Small tables with named rows and columns. After each table, cells are looked up by row and column.

gif.tsv
	turedel	geduv	raguzos	povadon	tenalus	tez	kasamir	sevaz	poti
pedala	105	59	201	73	196	188	204	208	176
galasup	117	122	127	134	117	125	142	126	123
valuvo	133	149	115	140	117	115	108	114	118
musat	96	134	117	139	96	102	128	114	101
zefige	72	143	180	85	92	86	111	165	73
pafopof	77	120	132	110	134	116	128	138	114
kadag	130	117	131	133	127	136	148	130	135
zipek	101	94	155	100	160	150	160	162	145
zop	97	85	181	65	208	171	153	196	164
muto	147	142	81	167	124	127	118	88	136

What is the sevaz of muto in gif? 88
What is the sevaz of zefige in gif? 165
What is the geduv of valuvo in gif? 149
What is the tez of musat in gif? 102
What is the raguzos of pedala in gif? 201
What is the poti of musat in gif? 101
What is the tenalus of zop in gif? 208
What is the sevaz of pafopof in gif? 138
What is the kasamir of muto in gif? 118
What is the sevaz of musat in gif? 114
What is the raguzos of kadag in gif? 131
What is the raguzos of galasup in gif? 127
What is the tenalus of zefige in gif? 92
What is the tenalus of zipek in gif? 160
What is the sevaz of galasup in gif? 126
What is the geduv of zipek in gif? 94
What is the tez of valuvo in gif? 115

mek.csv
,zifido,kepat,dem,nes
pelodu,7202,7948,2725,2478
zel,7236,7258,3003,2924
kitenog,2193,7228,2772,6460
zuket,7457,7982,3292,6914

zifido of kitenog = 2193
kepat of zuket = 7982
kepat of zel = 7258
kepat of kitenog = 7228
nes of zuket = 6914
zifido of zuket = 7457
dem of zel = 3003
dem of kitenog = 2772
zifido of pelodu = 7202
kepat of pelodu = 7948
nes of zel = 2924
nes of kitenog = 6460
dem of pelodu = 2725
nes of pelodu = 2478
zifido of zel = 7236
dem of zuket = 3292

ges.tsv
	romufez	mesomu
pitimid	182	2
mor	198	149
bol	195	169
tur	195	118
dined	189	144
leku	203	173
kikosu	188	71
kez	193	96
regok	180	15
ler	192	57
pavu	180	42
runanil	191	95
lov	192	105
koz	194	112

mesomu of dined is 144
romufez of leku is 203
mesomu of runanil is 95
mesomu of pavu is 42
mesomu of koz is 112
mesomu of lov is 105
romufez of ler is 192
romufez of dined is 189
mesomu of tur is 118

lutum:
cols = pofena, bol, gez, vev, mubete
sep: [-1.1, -2.0, 0.3, -2.3, -3.6]
maf: [0.9, -2.1, -3.2, -1.9, -0.4]
liv: [2.0, -0.8, 1.5, -2.2, -0.9]
dizim: [1.0, -3.0, 0.2, -1.6, -3.2]
pil: [0.0, -4.0, 1.9, -3.0, -3.4]
kenati: [1.5, -1.0, -4.0, -0.1, 3.8]
bur: [-1.0, -2.3, 2.5, -1.6, -6.6]
vumadis: [-1.1, -3.7, 2.3, -2.0, -1.1]
tuf: [0.2, -4.8, 1.2, -2.0, -2.9]
kibos: [0.8, -2.7, -2.1, 0.3, 5.9]
bepapeg: [0.3, -1.0, -2.9, -0.7, -3.9]

What is the bol of pil in lutum? -4.0
What is the vev of sep in lutum? -2.3
What is the vev of vumadis in lutum? -2.0
What is the gez of bepapeg in lutum? -2.9
What is the bol of vumadis in lutum? -3.7
What is the gez of bur in lutum? 2.5
What is the gez of vumadis in lutum? 2.3
What is the gez of tuf in lutum? 1.2
What is the vev of dizim in lutum? -1.6
What is the mubete of tuf in lutum? -2.9
Row with the largest bol: liv

zeme.tsv
	punil	lepilik	mub	lop	vono
zapo	118	194	102	200	56
zaf	107	179	146	190	129
maz	65	158	74	147	101

What is the lepilik of zaf in zeme?
179
What is the punil of zaf in zeme?
107
What is the lepilik of maz in zeme?
158
What is the mub of zaf in zeme?
146
What is the vono of zapo in zeme?
56
What is the lepilik of zapo in zeme?
194
What is the vono of zaf in zeme?
129
What is the lop of maz in zeme?
147
What is the vono of maz in zeme?
101
What is the mub of maz in zeme?
74
What is the lop of zaf in zeme?
190
What is the punil of zapo in zeme?
118
What is the mub of zapo in zeme?
102
What is the lop of zapo in zeme?
200

lus =
|  | pof | niv | bib | lazase | mamukas | tet | mip |
|---|---|---|---|---|---|---|---|
| pana | 77 | 245 | 124 | 137 | 132 | 139 | 130 |
| figun | 56 | 111 | 132 | 125 | 138 | 116 | 131 |
| zad | 66 | 180 | 129 | 141 | 113 | 126 | 131 |

What is the pof of figun in lus?
56
What is the niv of zad in lus?
180
What is the lazase of figun in lus?
125
What is the niv of pana in lus?
245
What is the pof of zad in lus?
66
What is the lazase of zad in lus?
141
What is the tet of zad in lus?
126
What is the mamukas of figun in lus?
138
What is the mamukas of pana in lus?
132
What is the tet of figun in lus?
116
What is the mip of zad in lus?
131
What is the mip of figun in lus?
131
What is the niv of figun in lus?
111
What is the bib of pana in lus?
124
What is the lazase of pana in lus?
137
What is the mip of pana in lus?
130
What is the tet of pana in lus?
139
What is the mamukas of zad in lus?
113
Row with the largest niv: pana

